Below is a small trained network, with its code and all its weights. Each question gives an input and a class and asks what happens when units are switched off, that is, made to give their printed mean instead of their output.

import numpy as np


def w(rows, s, z=0):
    codes = np.array(rows[::2]) - 128.0
    scale = np.full(codes.shape[1], s)
    scale[-1] = z or s
    return codes * scale


def f(y):
    return y / 2 * (1 + np.tanh(0.7978845608 * (y + 0.044715 * y**3)))


def log_softmax(a):
    a = a - a.max(-1, keepdims=True)
    return a - np.log(np.exp(a).sum(-1, keepdims=True))


def net(x, mask):
    res = np.array(x, float).reshape(1, 4) / 4 @ E
    y = f(res @ A[0][:, :-1].T + A[0][:, -1])
    res = res + np.where(mask, y, B[0][:, -1]) @ B[0][:, :-1]
    return log_softmax(res[-1] @ U[:, :-1].T + U[:, -1])


A, B = {}, {}
E = w([
[125,114,213,230],'x0',
[130,4,122,138],'x1',
[63,130,194,49],'x2',
[40,139,88,168],'x3',
],0.013)
A[0] = w([
[173,122,197,75,79],'n0',
[161,182,138,128,112],'n1',
[127,125,112,92,143],'n2',
[123,75,107,144,104],'n3',
[171,138,108,183,75],'n4',
[87,143,86,165,62],'n5',
[175,128,183,131,107],'n6',
[8,134,118,129,80],'n7',
[105,173,125,141,113],'n8',
[126,132,153,176,136],'n9',
[134,172,150,137,141],'n10',
[136,135,148,160,130],'n11',
[113,187,150,119,126],'n12',
[132,58,103,99,163],'n13',
[185,127,149,118,82],'n14',
[121,130,110,74,108],'n15',
[208,130,119,137,78],'n16',
[114,113,176,180,159],'n17',
[166,146,119,184,63],'n18',
[145,130,46,103,166],'n19',
[154,129,102,153,69],'n20',
[116,122,77,86,152],'n21',
[76,99,208,85,98],'n22',
[155,108,85,166,93],'n23',
[123,61,139,128,146],'n24',
[129,201,104,152,129],'n25',
[143,173,128,132,117],'n26',
[183,124,140,100,82],'n27',
[77,93,94,153,105],'n28',
[134,129,175,155,160],'n29',
[199,129,84,47,146],'n30',
[124,127,171,180,140],'n31',
[116,68,117,112,127],'n32',
[137,140,83,163,111],'n33',
[147,128,167,152,136],'n34',
[96,123,203,136,133],'n35',
[129,135,99,102,151],'n36',
[134,196,119,99,122],'n37',
[128,141,165,157,146],'n38',
[62,119,94,148,81],'n39',
[183,117,148,110,103],'n40',
[96,119,72,77,149],'n41',
[131,127,154,172,116],'n42',
[82,131,188,76,2],'n43',
],0.019,0.0039)
B[0] = w([
[1,82,157,158,213],'n0',
[182,63,193,79,186],'n1',
[117,194,97,163,169],'n2',
[195,86,191,43,197],'n3',
[124,89,48,99,203],'n4',
[14,84,192,181,188],'n5',
[87,136,136,199,190],'n6',
[37,98,152,158,239],'n7',
[142,75,191,94,176],'n8',
[144,195,115,152,188],'n9',
[185,109,150,105,175],'n10',
[149,187,76,144,166],'n11',
[193,119,157,71,198],'n12',
[184,146,195,97,217],'n13',
[51,91,167,190,178],'n14',
[135,154,111,131,188],'n15',
[43,54,108,113,198],'n16',
[158,208,139,175,220],'n17',
[121,127,60,102,193],'n18',
[145,227,99,180,226],'n19',
[110,68,50,68,168],'n20',
[151,182,130,133,206],'n21',
[139,59,10,67,241],'n22',
[114,58,70,59,204],'n23',
[249,126,200,64,214],'n24',
[195,68,191,80,209],'n25',
[175,73,175,54,172],'n26',
[59,112,153,189,180],'n27',
[89,114,200,118,201],'n28',
[149,191,118,179,189],'n29',
[116,183,126,178,250],'n30',
[178,172,118,177,207],'n31',
[202,116,165,95,197],'n32',
[34,70,74,100,187],'n33',
[121,181,141,181,179],'n34',
[140,190,52,102,209],'n35',
[138,197,117,143,172],'n36',
[166,129,155,100,213],'n37',
[153,174,121,147,177],'n38',
[87,121,180,203,199],'n39',
[45,123,202,156,183],'n40',
[161,200,96,171,221],'n41',
[139,165,121,145,184],'n42',
[96,62,30,68,214],'n43',
],0.0083,0.014)
U = w([
[153,249,88,145,68],'0',
[204,121,203,69,71],'1',
[95,118,14,83,255],'2',
[28,141,188,152,102],'3',
],0.018,0.0023)

Each question gives the input, the list of numbers given to net, and the class t.
The units are the neurons (one row each of A and B). Each row of codes is followed by its name. A weight is (code - 128) times the scale printed after its matrix; where a second scale follows, it is the last column's (A, B and U).
mask holds one flag per neuron, in row order. A switched-off neuron (its flag False) gives its mean, the last column of its row in B, instead of its output. The means were averaged over made-up inputs and are rounded, as every weight is.
A unit's drop is (log p(t) with every unit on - log p(t) with that unit switched off) / (log p(t) with every unit on - log p(t) with every unit switched off).
The circuit of an input: a set's keep is (log p(t) with only the set's units on - log p(t) with every unit switched off) / (log p(t) with every unit on - log p(t) with every unit switched off). Starting from the 12 units with the biggest drops (on a tie, the unit counted first), units are removed one at a time, each time the one whose removal leaves the highest keep (on an exact tie, the one counted first), for as long as the keep stays at least 0.8.
units of the circuit, in order: the units of the circuit, biggest drop first
top k neurons: the k neurons with the biggest drops, biggest first
drop when u is switched off: that unit's drop, to one decimal
input [-4,0,6,-8], class 3: units of the circuit, in order : (n0)
input [-1,-6,7,0], class 2: top 2 neurons : (n43; n22)
input [6,0,6,-4], class 0: units of the circuit, in order : (n17; n29)
input [7,6,-1,7], class 0: top 2 neurons : (n17; n31)
input [2,4,4,4], class 1: top 2 neurons : (n24; n0)
input [6,-7,-3,-6], class 1: top 2 neurons : (n1; n25)
input [-6,7,7,3], class 1: top 2 neurons : (n13; n24)
input [2,5,-6,-6], class 2: top 2 neurons : (n4; n23)
input [-6,1,-6,3], class 0: top 2 neurons : (n19; n22)
input [-7,-7,-6,8], class 3: top 2 neurons : (n5; n33)
input [-5,-6,6,2], class 1: top 2 neurons : (n12; n37)
input [7,-1,8,-5], class 2: top 2 neurons : (n22; n43)
input [-4,6,7,-7], class 2: top 3 neurons : (n22; n43; n0)
input [-6,-7,-1,4], class 1: units of the circuit, in order : (n25)
input [7,-1,-8,8], class 2: top 2 neurons : (n4; n18)
input [6,-2,-8,-4], class 2: drop when n16 is switched off : 0.1
input [2,2,-3,-3], class 2: drop when n4 is switched off : 0.2
input [-3,-5,-2,6], class 3: drop when n7 is switched off : 0.3
input [4,1,-3,-5], class 3: drop when n16 is switched off : 0.3
input [-6,7,2,6], class 1: units of the circuit, in order : (n13)
